Q_406: -201 -225 -397 -73 -263 -71 -257 -310 -192 -117 -176 -58 -542 -557 -136
 -131 13 -238 -163 -605 -304 -357 -204 -136 147 -634 -173 -375 -20 -483
 -66 -400 -243 -508 -143 -226 -182 -91 8 -733 -224 -401 -528 -175 -453
 -265 -663 -133 -318 -320 -527 -471 -298 -309 -193 -162 -251 -111 -204
 -66 -421 -144
Q_614: 163 269 -57 18 -92 -223 211 -65 -197 319 -30 -315 -94 201 240 109 -70
 205 72 98 402 -124 -296 -4 -7 122 -420 199 207 -110 -230 244 197 183
 119 166 308 -397 -87 7 -39 -341 109 -181 -111 -110 -94 -385 -48 -268 50
 -130 -329 -365 -155 -297 -41 26 224 184 -205 182
Q_158: -8 58 192 3 -8 522 165 233 -20 -210 -158 313 -113 -222 -161 -3 109 -94
 27 -297 -67 209 83 -77 374 -300 605 -162 296 133 562 -23 116 -129 7 -76
 -63 523 387 116 129 447 -285 275 220 192 156 599 301 393 -203 -139 226
 265 191 437 -175 -107 83 -177 -23 -100
Q_526: -10 -394 -303 -180 -80 181 -137 85 239 -379 -76 412 38 -243 -319 58 -171
 -339 35 -205 -474 92 325 -6 -109 -321 455 -389 -370 103 138 -408 -46
 -230 12 -265 -175 277 -115 -131 134 425 -324 426 -138 -236 76 260 266
 387 -225 101 435 576 351 193 -100 -112 -393 -164 241 -253
Q_142: 121 -450 -283 219 -85 -14 -128 87 346 -265 47 112 341 -170 -280 -20 -237
 -326 -81 -13 -376 -60 159 -30 -674 111 144 -295 -562 -21 -48 -319 -351
 -285 -131 -319 -451 -90 -333 218 -1 339 54 278 -36 -340 351 117 182 154
 67 236 522 440 163 56 79 -95 -363 -192 377 -218
Q_355: -44 239 236 158 58 34 136 93 -152 3 -58 107 3 365 39 44 50 241 65 272
 135 260 36 4 258 83 12 182 163 318 27 172 308 441 93 204 306 72 91 188
 113 68 46 74 160 215 142 -27 73 98 70 87 -149 82 127 11 -49 -6 157 52
 10 44
Q_424: 761 302 -164 -70 -52 398 751 490 280 251 2 427 320 367 189 550 -230 223
 540 182 458 297 232 213 59 113 389 80 238 370 319 205 700 359 587 127
 633 58 18 487 519 549 31 798 122 -224 609 258 853 387 120 260 491 649
 684 137 -38 42 219 259 352 175
Q_166: 100 -24 90 3 190 26 2 92 258 36 218 100 333 143 60 113 1 -15 108 251 20
 122 110 147 -124 294 171 107 -126 163 16 94 16 75 85 39 -6 113 -43 225
 125 217 260 115 140 57 242 91 154 157 263 290 299 249 120 130 224 125
 -19 66 310 77
Q_174: 135 -120 -186 -83 -12 -136 25 47 190 -68 60 132 282 189 -69 115 -188 -44
 83 238 -89 69 187 68 -335 183 -5 -59 -349 159 -196 -72 84 137 87 -59 70
 -134 -300 172 123 151 115 254 -56 -217 258 -143 194 49 132 263 232 363
 250 -75 81 -19 -156 19 288 -51
which: 121 -450 -283 219 -85 -14 -128 87 346 -265 47 112 341 -170 -280 -20 -237
 -326 -81 -13 -376 -60 159 -30 -674 111 144 -295 -562 -21 -48 -319 -351
 -285 -131 -319 -451 -90 -333 218 -1 339 54 278 -36 -340 351 117 182 154
 67 236 522 440 163 56 79 -95 -363 -192 377 -218 -> Q_142
which: 100 -24 90 3 190 26 2 92 258 36 218 100 333 143 60 113 1 -15 108 251 20
 122 110 147 -124 294 171 107 -126 163 16 94 16 75 85 39 -6 113 -43 225
 125 217 260 115 140 57 242 91 154 157 263 290 299 249 120 130 224 125
 -19 66 310 77 -> Q_166
which: 163 269 -57 18 -92 -223 211 -65 -197 319 -30 -315 -94 201 240 109 -70
 205 72 98 402 -124 -296 -4 -7 122 -420 199 207 -110 -230 244 197 183
 119 166 308 -397 -87 7 -39 -341 109 -181 -111 -110 -94 -385 -48 -268 50
 -130 -329 -365 -155 -297 -41 26 224 184 -205 182 -> Q_614

Q_424: 185 185 63 30 -230 -37
Q_166: 185 146 63 30 -230 270
Q_270: 185 -187 63 30 -231 270
which: 185 185 63 30 -230 -37 -> Q_424

